Below are the code and all the weights of a small trained network. Each question names an input and a class and asks about switching units off, where a switched-off unit gives its printed mean instead of its output.

import numpy as np


def w(rows, s, z=0):
    codes = np.array(rows[::2]) - 128.0
    scale = np.full(codes.shape[1], s)
    scale[-1] = z or s
    return codes * scale


def f(y):
    return y / 2 * (1 + np.tanh(0.7978845608 * (y + 0.044715 * y**3)))


def log_softmax(a):
    a = a - a.max(-1, keepdims=True)
    return a - np.log(np.exp(a).sum(-1, keepdims=True))


def net(x, mask):
    res = np.array(x, float).reshape(1, 8) / 4 @ E
    y = f(res @ A[0][:, :-1].T + A[0][:, -1])
    res = res + np.where(mask, y, B[0][:, -1]) @ B[0][:, :-1]
    return log_softmax(res[-1] @ U[:, :-1].T + U[:, -1])


A, B = {}, {}
E = w([
[125,127,128,129,128,129,127,131],'x0',
[193,118,83,177,120,56,140,182],'x1',
[106,109,141,116,112,61,246,108],'x2',
[86,105,33,154,105,123,118,74],'x3',
[118,28,142,113,137,144,114,159],'x4',
[161,113,170,177,50,171,136,89],'x5',
[121,110,172,197,187,72,104,47],'x6',
[128,128,129,129,128,127,128,127],'x7',
],0.012)
A[0] = w([
[149,128,144,161,84,141,128,124,41],'n1',
[108,128,115,88,84,134,160,157,40],'n2',
[128,130,148,180,175,131,137,116,19],'n3',
[128,121,116,114,133,159,148,186,149],'n4',
[143,150,168,111,139,117,130,151,81],'n5',
[142,154,89,110,110,173,121,171,41],'n6',
[136,107,59,141,114,142,129,81,60],'n7',
[131,100,134,152,198,84,96,87,212],'n8',
[116,126,104,73,145,42,87,169,66],'n9',
[94,19,149,112,111,92,157,154,114],'n10',
[200,141,80,195,128,67,135,191,110],'n11',
[73,163,131,86,164,157,130,98,134],'n12',
[124,86,131,148,150,158,71,150,131],'n13',
[103,116,168,177,157,118,125,120,50],'n14',
[118,110,56,139,136,127,129,115,126],'n15',
[132,254,114,165,125,115,171,114,68],'n16',
[71,118,146,130,123,120,191,109,63],'n17',
[158,126,150,193,72,158,134,122,58],'n18',
[121,124,123,117,125,61,186,113,138],'n19',
[179,141,193,138,173,124,131,175,169],'n20',
[178,136,165,107,145,136,146,143,4],'n21',
[129,144,134,131,123,137,63,138,28],'n22',
[114,161,97,105,208,112,122,144,52],'n23',
[135,86,118,137,138,136,86,150,116],'n24',
[148,180,98,149,132,132,55,128,77],'n25',
],0.015,0.0043)
B[0] = w([
[162,64,94,88,130,94,166,83,164],'n1',
[149,177,100,102,121,42,98,181,184],'n2',
[138,157,88,68,99,71,76,160,157],'n3',
[152,160,89,107,110,115,85,111,192],'n4',
[61,89,63,155,158,112,106,89,168],'n5',
[139,158,122,135,89,93,106,159,190],'n6',
[48,117,118,159,138,128,57,122,188],'n7',
[161,163,104,104,83,100,92,130,224],'n8',
[162,43,147,81,121,143,153,114,205],'n9',
[170,162,135,167,158,183,134,142,215],'n10',
[97,144,249,88,124,140,77,109,252],'n11',
[136,102,213,92,118,159,102,121,205],'n12',
[145,157,151,145,172,143,189,177,195],'n13',
[159,156,70,81,70,83,75,184,167],'n14',
[74,128,76,126,178,137,97,61,191],'n15',
[186,150,108,159,159,190,127,121,226],'n16',
[119,138,160,138,150,112,159,191,185],'n17',
[141,34,122,69,118,139,198,99,201],'n18',
[113,148,130,177,130,123,186,178,216],'n19',
[65,131,67,157,145,175,90,84,219],'n20',
[28,121,76,140,175,74,124,115,164],'n21',
[98,107,168,151,140,32,192,224,172],'n22',
[160,39,102,106,90,135,211,92,193],'n23',
[141,168,126,135,153,157,154,163,171],'n24',
[142,125,150,195,150,99,185,190,204],'n25',
],0.011,0.013)
U = w([
[157,166,67,91,40,65,93,156,83],'0',
[115,137,143,182,147,98,190,173,78],'1',
[157,6,101,87,85,135,170,96,104],'2',
[24,107,65,155,152,139,89,95,93],'3',
[195,155,113,166,147,201,124,124,251],'4',
[100,130,224,91,88,154,94,115,138],'5',
],0.014)

Each question gives the input, the list of numbers given to net, and the class t.
The units are the neurons (one row each of A and B). Each row of codes is followed by its name. A weight is (code - 128) times the scale printed after its matrix; where a second scale follows, it is the last column's (A, B and U).
mask holds one flag per neuron, in row order. A switched-off neuron (its flag False) gives its mean, the last column of its row in B, instead of its output. The means were averaged over made-up inputs and are rounded, as every weight is.
A unit's drop is (log p(t) with every unit on - log p(t) with that unit switched off) / (log p(t) with every unit on - log p(t) with every unit switched off).
The circuit of an input: a set's keep is (log p(t) with only the set's units on - log p(t) with every unit switched off) / (log p(t) with every unit on - log p(t) with every unit switched off). Starting from the 12 units with the biggest drops (on a tie, the unit counted first), units are removed one at a time, each time the one whose removal leaves the highest keep (on an exact tie, the one counted first), for as long as the keep stays at least 0.8.
circuit, biggest first: the units of the circuit, biggest drop first
most important unit: the unit with the biggest drop
k most important neurons: the k neurons with the biggest drops, biggest first
drop when u is switched off: that unit's drop, to one decimal
input [6,5,-6,-7,0,5,-3,3], class 3: most important unit => n20
input [-5,-2,-8,-8,2,0,2,-1], class 1: 2 most important neurons => (n22 n13)
input [6,1,-3,7,7,2,-7,-8], class 0: 4 most important neurons => (n6 n2 n20 n4)
input [-4,8,3,4,-6,-7,4,-7], class 5: 2 most important neurons => (n11 n18)
input [-1,-4,7,7,-3,-7,-1,6], class 1: 2 most important neurons => (n19 n17)
input [3,-3,-7,-7,2,6,1,-4], class 1: circuit, biggest first => (n22 n13)
input [8,-2,-4,1,-5,5,0,2], class 2: 2 most important neurons => (n18 n10)
input [-2,-1,1,2,-6,-5,-2,2], class 4: 3 most important neurons => (n16 n18 n1)
input [-5,-8,-8,6,-5,8,-5,7], class 1: circuit, biggest first => (n25 n22)
input [-4,-4,7,1,0,0,7,-5], class 0: 3 most important neurons => (n14 n8 n3)
input [-5,8,7,-6,0,8,-7,3], class 2: 2 most important neurons => (n18 n1)
input [-1,0,-7,-6,6,0,-7,6], class 0: 2 most important neurons => (n4 n6)
input [8,8,-5,-1,-7,1,8,0], class 0: 3 most important neurons => (n8 n3 n14)
input [3,2,3,-4,-8,0,-3,-6], class 4: circuit, biggest first => (n16)
input [7,-1,-4,2,-5,-5,-4,8], class 2: 3 most important neurons => (n23 n10 n9)
input [3,2,-3,-6,-1,1,-5,6], class 3: circuit, biggest first => (n20 n21)
input [4,3,-1,6,8,1,-4,-4], class 4: drop when n24 is switched off => 0.2
input [-3,-8,-1,5,2,-1,-4,-6], class 5: drop when n12 is switched off => 1.6
input [4,2,-7,-3,8,8,4,-2], class 2: drop when n1 is switched off => 1.1
input [-6,5,-2,-2,-2,-3,0,6], class 5: most important unit => n11
